[121 101 106 139  89 114 138] = z_383
[163 156 194 118 164 120 107] = z_285
[143 113 208  94 161 161 147] = z_31
[118 182 151 155  83 115 105] = z_980
[101 227  94 184 109 112 168] = z_224
[167 156 141 143 127 111 133] = z_868
[161  74 128  92 125 113 134] = z_199
[119  96 133 121 133  99 142] = z_150
[100 165 108 140 163 117 145] = z_73
[134 162 134 135 155 149 156] = z_995
[143 150 158 123 161  90 154] = z_222
chg z_980: [117 182 151 155  83 115 105]	1, [118]
chg z_224: [101 227  95 184 109 112 168]	3, [94]
chg z_150: [119  96 133 122 133  99 142]	4, [121]

[153 141 100 105 108 152 110  80 141 142 109 116 146 128 117 136 128  94
 106  86 111  84 184 122 167 138 159 149 157 106 155 111  95 104 119]  z_950
[ 83 125 166 176 135  94 154 194 114 117 151 124 105 115 128 113 122 165
 165 193 160 174  47 139  87 117  77 100  96 171 104 169 171 147 133]  z_98
[100 142 125 139  89 114 118 134 128 140 133 101 141 106  92 118 117  90
 130 118 140 116 128 149 147 120 118 135 155 150 135 150 135  96 121]  z_78
[148 126 113 105 140 136 121 107 132 125 120 140 139 137 138 138 135 121
 115 106 118 119 155 121 133 133 149 135 133 105 131 103 113 129 129]  z_210
[123 130 121 123 122 126 124 122 127 130 129 126 136 123 123 130 125 119
 124 120 127 122 131 133 135 127 132 133 140 131 127 124 128 118 126]  z_860
tags:
[116] -> z_126
[101] -> z_489
[129] -> z_653
[140] -> z_630
[149] -> z_56
key z_210 12: 	z_630
chg z_860: [123 130 121 123 122 126 124 122 127 130 129 126 136 123 123 130 125 119
 124 120 127 122 131 133 135 127 132 133 140 131 128 124 128 118 126]	31, [127]

[128 127 125 137 127 133 128 124 128 128 127 128 128 131 129 111 125 127
 128 112 127 128 129 126 127 160 150 125 126 129 139 127 126 139 162 124
 127 128 126 128 124 127 127 124 127 131 117 130 129 127 137 128 129] = z_766
[129 125 133 134 129 126 128 130 129 129 129 128 128 128 126 131 135 129
 127 139 130 127 127 129 128 126 129 125 125 127 126 126 129 116 102 129
 130 128 129 128 133 132 131 131 132 127 142 127 124 128 120 125 128] = z_756
[128 172 124  92 126 101 130 129 127 125 128 126 129 138 111 133 115 125
 131 200 127 128 128 132 130  42 156 159 142 136  79 140 131 162 104 128
 127 127 129 128 120 127 116 130 127 117 108 124 140 129 123 124 113] = z_542
[128 169 124  96 126 103 130 128 127 125 128 126 129 138 113 129 115 125
 131 193 127 128 128 132 130  53 159 156 141 136  84 139 130 162 111 127
 126 127 129 128 120 127 117 130 127 118 107 124 139 129 125 124 115] = z_132
[129 124 133 134 129 127 128 131 129 129 129 128 128 128 126 132 135 129
 127 138 130 127 127 129 128 126 127 125 125 127 126 126 129 115 101 129
 130 128 129 128 133 132 131 131 132 127 142 127 124 128 120 125 128] = z_420
[128 164 121 102 126 110 130 126 127 126 127 126 129 137 116 121 113 125
 131 173 126 129 128 130 129  78 164 152 140 136  96 138 129 167 139 125
 125 127 128 128 117 125 117 127 125 121 100 126 140 128 132 126 117] = z_946
chg z_766: [128 127 125 137 127 133 128 124 128 128 126 128 128 131 129 111 125 127
 128 112 127 128 129 126 127 160 150 125 126 129 139 127 126 139 162 124
 127 128 126 128 124 127 127 124 127 131 117 130 129 127 137 128 129]	11, [127]
Table of tags by key:
[133] -> z_528
[132] -> z_278
[127] -> z_554
key z_542 16: 	z_528
which: [129 124 133 134 129 127 128 131 129 129 129 128 128 128 126 132 135 129
 127 138 130 127 127 129 128 126 127 125 125 127 126 126 129 115 101 129
 130 128 129 128 133 132 131 131 132 127 142 127 124 128 120 125 128]	z_420
chg z_420: [129 124 132 134 129 127 128 131 129 129 129 128 128 128 126 132 135 129
 127 138 130 127 127 129 128 126 127 125 125 127 126 126 129 115 101 129
 130 128 129 128 133 132 131 131 132 127 142 127 124 128 120 125 128]	3, [133]
which: [129 125 133 134 129 126 128 130 129 129 129 128 128 128 126 131 135 129
 127 139 130 127 127 129 128 126 129 125 125 127 126 126 129 116 102 129
 130 128 129 128 133 132 131 131 132 127 142 127 124 128 120 125 128]	z_756
chg z_946: [128 164 121 102 126 111 130 126 127 126 127 126 129 137 116 121 113 125
 131 173 126 129 128 130 129  78 164 152 140 136  96 138 129 167 139 125
 125 127 128 128 117 125 117 127 125 121 100 126 140 128 132 126 117]	6, [110]

[ 37 105 134  59] : z_340
[ 62 126 107  68] : z_952
[163 105 134  59] : z_450
[125 187 125 174] : z_533
[157 109 120 149] : z_249
chg z_952: [ 62 126 107  67]	4, [68]
Table of tags by key:
[127] -> z_515
[188] -> z_490
[187] -> z_957
[105] -> z_137
[104] -> z_559
[126] -> z_435
key z_952 2: 	z_435
which: [157 109 120 149]	z_249
which: [ 62 126 107  68]	z_952

[ 62 172 171 172 171  61 172  60 172  61 171 173] = z_488
[170  94  95  94  95 168  94 169  94 168  95  94] = z_259
[ 96 196 196 197 196 107 197 105 196 107 196 193] = z_949
[180  40  40  39  41 168  40 171  41 168  41  44] = z_55
[164  99 100  99 100 169  99 168 100 168 100 100] = z_437
chg z_437: [164  99 101  99 100 169  99 168 100 168 100 100]	3, [100]
chg z_259: [170  94  95  94  95 168  94 170  94 168  95  94]	8, [169]
key -> tag
[197] -> z_518
[61] -> z_120
[106] -> z_941
[60] -> z_912
[104] -> z_315
[105] -> z_319
[196] -> z_794
key z_949 8: 	z_319
which: [170  94  95  94  95 168  94 169  94 168  95  94]	z_259
chg z_55: [180  40  40  39  41 168  40 171  40 168  41  44]	9, [41]

[197 196 196  60] = z_715
[188 190 169  65] = z_705
[169 176 132  78] = z_103
[182 188 106  66] = z_212
[124 133  78  90] = z_631
[136 145  67  93] = z_987
[130 140  55  95] = z_904
[131 146  48  96] = z_992
[119 133  45 109] = z_873
[139 149  44  95] = z_551
[124 133  47 103] = z_730
[182 188 106 106] = z_804
chg z_103: [169 176 133  78]	3, [132]
chg z_212: [183 188 106  66]	1, [182]
chg z_873: [119 133  45 108]	4, [109]
chg z_103: [169 176 132  77]	4, [78]

